Below is a small trained network, with its code and all its weights. Each question gives an input and a class and asks what happens when units are switched off, that is, made to give their printed mean instead of their output.

import numpy as np


def w(rows, s, z=0):
    codes = np.array(rows[::2]) - 128.0
    scale = np.full(codes.shape[1], s)
    scale[-1] = z or s
    return codes * scale


def f(y):
    return np.maximum(y, 0)


def log_softmax(a):
    a = a - a.max(-1, keepdims=True)
    return a - np.log(np.exp(a).sum(-1, keepdims=True))


def net(x, mask):
    res = np.array(x, float).reshape(1, 3) / 4 @ E
    y = f(res @ A[0][:, :-1].T + A[0][:, -1])
    res = res + np.where(mask, y, B[0][:, -1]) @ B[0][:, :-1]
    return log_softmax(res[-1] @ U[:, :-1].T + U[:, -1])


A, B = {}, {}
E = w([
[194,91,138,115,115,149,225,248,119],'x0',
[168,103,189,191,90,127,94,125,129],'x1',
[65,150,122,145,27,109,165,171,138],'x2',
],0.015)
A[0] = w([
[128,124,247,218,102,100,87,100,142,135],'n0',
[60,132,138,179,100,119,149,142,159,24],'n1',
[126,193,120,49,138,136,147,128,109,40],'n2',
[47,187,118,165,46,90,131,137,156,92],'n3',
[151,138,172,113,222,142,66,103,151,57],'n4',
[72,157,134,126,95,100,49,67,133,7],'n5',
[174,134,171,219,129,128,89,127,148,36],'n6',
[74,162,119,143,137,107,65,79,145,186],'n7',
[95,170,97,101,150,139,122,132,79,65],'n8',
[115,136,112,127,109,164,118,80,144,46],'n9',
[56,177,47,78,192,106,153,117,166,96],'n10',
],0.013,0.012)
B[0] = w([
[34,73,97,36,97,167,87,125,139,209],'n0',
[152,100,57,232,162,12,146,91,76,152],'n1',
[92,28,67,223,101,10,131,124,114,155],'n2',
[186,187,69,133,238,136,113,56,49,209],'n3',
[203,171,84,172,185,87,129,46,79,201],'n4',
[186,78,131,233,91,40,203,181,159,205],'n5',
[69,66,48,170,97,118,131,92,175,164],'n6',
[156,182,203,104,95,162,182,195,167,252],'n7',
[95,70,111,178,148,70,130,126,161,158],'n8',
[131,74,166,187,121,106,190,104,157,148],'n9',
[44,77,81,117,51,184,60,125,137,232],'n10',
],0.011,0.018)
U = w([
[11,66,102,121,79,110,44,117,154,95],'0',
[186,163,101,143,212,100,78,69,80,103],'1',
[179,95,179,150,72,100,205,236,163,83],'2',
[98,236,207,4,106,162,38,166,135,253],'3',
],0.013,0.024)

Each question gives the input, the list of numbers given to net, and the class t.
The units are the neurons (one row each of A and B). Each row of codes is followed by its name. A weight is (code - 128) times the scale printed after its matrix; where a second scale follows, it is the last column's (A, B and U).
mask holds one flag per neuron, in row order. A switched-off neuron (its flag False) gives its mean, the last column of its row in B, instead of its output. The means were averaged over made-up inputs and are rounded, as every weight is.
A unit's drop is (log p(t) with every unit on - log p(t) with that unit switched off) / (log p(t) with every unit on - log p(t) with every unit switched off).
The circuit of an input: a set's keep is (log p(t) with only the set's units on - log p(t) with every unit switched off) / (log p(t) with every unit on - log p(t) with every unit switched off). Starting from all 11 units, units are removed one at a time, each time the one whose removal leaves the highest keep (on an exact tie, the one counted first), for as long as the keep stays at least 0.8.
circuit, biggest first: the units of the circuit, biggest drop first
unit that matters most: the unit with the biggest drop
k most important neurons: the k neurons with the biggest drops, biggest first
drop when u is switched off: that unit's drop, to one decimal
input [0,-7,8], class 1: circuit, biggest first	n3
input [-6,-4,-4], class 2: 2 most important neurons	n7, n5
input [-3,1,-3], class 3: 4 most important neurons	n3, n7, n1, n2
input [-5,1,-3], class 2: circuit, biggest first	n5, n7
input [3,1,4], class 1: circuit, biggest first	n7, n10
input [-6,-3,-5], class 2: circuit, biggest first	n7, n5
input [-1,0,-3], class 3: circuit, biggest first	n5, n2
input [0,7,-6], class 0: 2 most important neurons	n0, n6
input [-5,-3,-3], class 2: circuit, biggest first	n7, n5
input [-7,5,3], class 2: 3 most important neurons	n5, n7, n10
input [-8,-6,8], class 1: 2 most important neurons	n3, n1
input [-1,-8,-8], class 0: 3 most important neurons	n10, n3, n2
input [-1,4,6], class 1: 2 most important neurons	n3, n10
input [-5,0,-2], class 2: unit that matters most	n5
input [6,-1,-6], class 1: 4 most important neurons	n7, n5, n0, n10
input [0,5,-5], class 0: 2 most important neurons	n0, n3
input [3,-5,5], class 0: 2 most important neurons	n4, n7
input [3,-2,3], class 3: 2 most important neurons	n5, n4
input [-6,-2,8], class 1: drop when n3 is switched off	2.4
input [6,7,-1], class 0: unit that matters most	n7
input [-8,0,0], class 2: drop when n5 is switched off	0.7
input [-8,-5,-2], class 2: drop when n5 is switched off	0.3
